Below are the code and all the weights of a small trained network. Each question names an input and a class and asks about switching units off, where a switched-off unit gives its printed mean instead of its output.

import numpy as np


def w(rows, s, z=0):
    codes = np.array(rows[::2]) - 128.0
    scale = np.full(codes.shape[1], s)
    scale[-1] = z or s
    return codes * scale


def f(y):
    return y / 2 * (1 + np.tanh(0.7978845608 * (y + 0.044715 * y**3)))


def log_softmax(a):
    a = a - a.max(-1, keepdims=True)
    return a - np.log(np.exp(a).sum(-1, keepdims=True))


def net(x, mask):
    res = np.array(x, float).reshape(1, 4) / 4 @ E
    y = f(res @ A[0][:, :-1].T + A[0][:, -1])
    res = res + np.where(mask, y, B[0][:, -1]) @ B[0][:, :-1]
    return log_softmax(res[-1] @ U[:, :-1].T + U[:, -1])


A, B = {}, {}
E = w([
[77,107,52,126,97,198,72,119,143,202],'x0',
[195,120,184,89,164,163,155,157,117,226],'x1',
[193,138,56,81,53,92,149,169,97,131],'x2',
[184,116,81,205,186,144,125,254,158,113],'x3',
],0.0096)
A[0] = w([
[45,126,98,184,97,66,65,128,126,28,90],'N0',
[186,119,184,127,159,150,146,135,80,201,68],'N1',
[84,136,215,167,176,199,88,131,118,113,89],'N2',
[83,195,204,71,66,115,101,66,104,179,90],'N3',
[93,77,172,70,74,128,157,93,105,122,121],'N4',
[87,122,196,169,200,146,104,91,203,152,60],'N5',
[132,89,163,90,139,183,137,162,103,254,121],'N6',
[186,75,68,216,206,185,147,232,193,97,81],'N7',
[126,159,135,160,142,118,82,188,123,136,101],'N8',
[167,117,135,88,163,158,139,120,140,188,51],'N9',
[172,130,93,108,120,99,142,125,103,119,29],'N10',
[129,146,38,61,27,120,122,184,131,195,84],'N11',
[108,82,65,160,82,227,47,149,136,201,54],'N12',
[166,160,202,121,135,69,208,150,139,79,47],'N13',
[152,112,191,94,134,168,149,170,110,189,166],'N14',
[169,147,101,174,193,125,135,191,196,145,27],'N15',
[127,147,167,40,115,134,72,81,92,105,61],'N16',
[56,192,13,171,84,85,111,77,160,37,125],'N17',
[195,165,74,50,79,98,147,152,95,125,46],'N18',
[77,113,194,141,206,179,132,97,168,114,113],'N19',
[90,130,137,51,116,95,148,40,122,156,53],'N20',
[100,140,164,155,142,147,127,114,158,137,19],'N21',
[121,95,84,171,122,122,108,94,103,58,2],'N22',
[153,119,147,137,146,68,163,137,78,78,42],'N23',
[105,165,178,101,83,101,148,30,78,134,70],'N24',
[188,154,29,75,62,83,206,158,41,119,123],'N25',
[138,153,117,107,87,93,118,170,88,143,21],'N26',
[160,138,136,182,172,107,63,172,139,132,36],'N27',
[181,120,176,101,190,151,155,149,104,211,88],'N28',
[157,175,81,88,32,104,138,173,78,164,137],'N29',
[174,151,76,234,166,166,90,223,189,90,58],'N30',
[77,168,161,49,60,124,120,73,73,167,101],'N31',
[167,102,98,194,143,132,125,251,124,133,102],'N32',
[196,205,253,133,165,26,241,141,91,13,97],'N33',
[47,136,159,166,201,177,74,105,186,171,209],'N34',
[67,97,61,109,99,190,121,127,172,191,37],'N35',
[118,82,59,105,100,223,58,95,132,178,138],'N36',
[192,159,91,76,69,89,120,158,118,122,32],'N37',
[147,162,155,107,134,141,121,138,132,166,24],'N38',
[161,187,178,71,145,187,170,142,93,202,120],'N39',
[168,81,163,61,155,177,168,137,121,166,47],'N40',
[41,151,96,159,94,124,110,148,104,41,71],'N41',
[73,121,200,173,164,145,93,113,192,120,59],'N42',
[189,125,197,147,119,95,187,128,95,55,29],'N43',
],0.0078,0.0068)
B[0] = w([
[205,114,70,147,136,62,85,95,176,141,187],'N0',
[137,121,73,167,133,81,98,71,170,141,167],'N1',
[85,75,99,80,173,104,167,181,147,93,173],'N2',
[120,124,161,184,90,118,170,143,104,99,192],'N3',
[138,120,155,169,94,134,158,146,106,76,170],'N4',
[76,90,85,79,168,113,178,185,155,131,174],'N5',
[174,137,106,143,133,83,73,72,160,125,191],'N6',
[119,107,196,174,65,110,160,127,88,92,230],'N7',
[119,138,153,144,127,125,147,121,133,112,144],'N8',
[110,133,70,162,127,102,117,70,159,140,143],'N9',
[62,123,94,141,145,122,143,109,155,116,129],'N10',
[77,124,116,86,189,131,144,141,135,95,187],'N11',
[38,229,118,134,153,192,100,60,77,168,187],'N12',
[55,179,96,149,145,169,80,89,91,161,176],'N13',
[189,133,121,145,126,94,85,136,167,119,189],'N14',
[97,110,124,180,95,127,151,115,131,116,168],'N15',
[106,107,141,179,107,115,142,160,101,114,156],'N16',
[209,140,110,145,136,92,85,91,205,144,212],'N17',
[68,90,119,106,166,114,156,166,167,118,167],'N18',
[106,82,107,71,172,117,186,167,156,81,184],'N19',
[103,91,144,189,75,124,164,130,97,111,173],'N20',
[30,111,38,143,143,100,142,105,144,128,126],'N21',
[2,96,5,228,133,54,106,23,172,177,133],'N22',
[57,126,94,140,152,138,105,87,117,153,148],'N23',
[115,115,133,178,66,133,162,154,99,82,183],'N24',
[105,90,127,46,183,131,178,173,158,87,209],'N25',
[16,85,51,142,139,102,133,115,158,124,129],'N26',
[77,109,103,145,104,107,153,118,98,115,145],'N27',
[155,142,73,147,119,71,98,91,171,125,184],'N28',
[136,103,131,107,196,142,171,161,159,84,190],'N29',
[121,94,162,184,71,122,161,122,96,91,206],'N30',
[129,110,183,188,75,124,179,144,89,101,195],'N31',
[117,103,175,185,73,135,187,139,95,84,204],'N32',
[91,225,136,129,176,231,59,67,80,183,252],'N33',
[152,140,151,73,174,147,159,160,133,106,223],'N34',
[35,178,90,142,146,183,85,57,93,157,164],'N35',
[100,201,165,123,148,200,74,107,78,153,199],'N36',
[46,83,60,105,162,103,161,140,160,124,154],'N37',
[30,106,39,180,128,73,128,22,146,133,123],'N38',
[187,135,93,156,106,68,105,93,184,136,184],'N39',
[88,92,37,185,106,67,104,49,173,170,152],'N40',
[174,150,66,154,131,71,98,101,175,146,165],'N41',
[93,71,86,91,164,120,160,146,150,124,164],'N42',
[41,154,117,142,145,160,94,91,116,147,166],'N43',
],0.0094,0.012)
U = w([
[126,116,159,162,66,121,180,123,106,105,115],'0',
[103,167,134,126,148,177,105,105,108,132,116],'1',
[171,130,112,144,124,67,108,104,173,123,109],'2',
[111,102,127,82,171,121,185,141,149,108,114],'3',
[249,150,200,80,125,167,134,154,117,114,254],'4',
[131,107,123,111,101,123,139,136,119,150,93],'5',
[122,95,133,117,104,130,118,129,117,156,101],'6',
],0.021,0.0092)

Each question gives the input, the list of numbers given to net, and the class t.
The units are the neurons (one row each of A and B). Each row of codes is followed by its name. A weight is (code - 128) times the scale printed after its matrix; where a second scale follows, it is the last column's (A, B and U).
mask holds one flag per neuron, in row order. A switched-off neuron (its flag False) gives its mean, the last column of its row in B, instead of its output. The means were averaged over made-up inputs and are rounded, as every weight is.
A unit's drop is (log p(t) with every unit on - log p(t) with that unit switched off) / (log p(t) with every unit on - log p(t) with every unit switched off).
The circuit of an input: a set's keep is (log p(t) with only the set's units on - log p(t) with every unit switched off) / (log p(t) with every unit on - log p(t) with every unit switched off). Starting from the 12 units with the biggest drops (on a tie, the unit counted first), units are removed one at a time, each time the one whose removal leaves the highest keep (on an exact tie, the one counted first), for as long as the keep stays at least 0.8.
units of the circuit, in order: the units of the circuit, biggest drop first
most important unit: the unit with the biggest drop
k most important neurons: the k neurons with the biggest drops, biggest first
drop when u is switched off: that unit's drop, to one decimal
input [-7,-4,8,2], class 3: units of the circuit, in order : (N25)
input [-8,-6,-8,-2], class 1: 2 most important neurons : (N33 N13)
input [-2,-2,-6,6], class 0: 4 most important neurons : (N7 N30 N25 N32)
input [0,7,-4,-7], class 0: 3 most important neurons : (N31 N3 N24)
input [-6,1,7,1], class 3: 2 most important neurons : (N25 N18)
input [6,-2,7,-2], class 3: 2 most important neurons : (N33 N25)
input [-8,8,-1,-2], class 1: 4 most important neurons : (N33 N13 N43 N17)
input [7,4,6,7], class 0: 2 most important neurons : (N32 N7)
input [-2,7,-1,7], class 0: 4 most important neurons : (N7 N32 N30 N17)
input [8,-1,2,8], class 0: 4 most important neurons : (N7 N30 N32 N33)
input [7,-6,7,2], class 1: 2 most important neurons : (N12 N36)
input [-7,-7,-5,-4], class 1: 4 most important neurons : (N33 N13 N43 N39)
input [6,7,-1,-2], class 2: 2 most important neurons : (N33 N6)
input [-5,5,-1,-4], class 1: units of the circuit, in order : (N33)
input [-2,-7,-8,-2], class 3: 2 most important neurons : (N19 N5)
input [-8,4,5,5], class 1: drop when N33 is switched off : 0.9
input [-8,0,-2,-5], class 1: drop when N33 is switched off : 1.4
input [-8,6,3,-6], class 1: drop when N33 is switched off : 2.5
input [-1,-3,-6,7], class 0: drop when N7 is switched off : 0.4
input [7,3,-4,-8], class 0: most important unit : N31
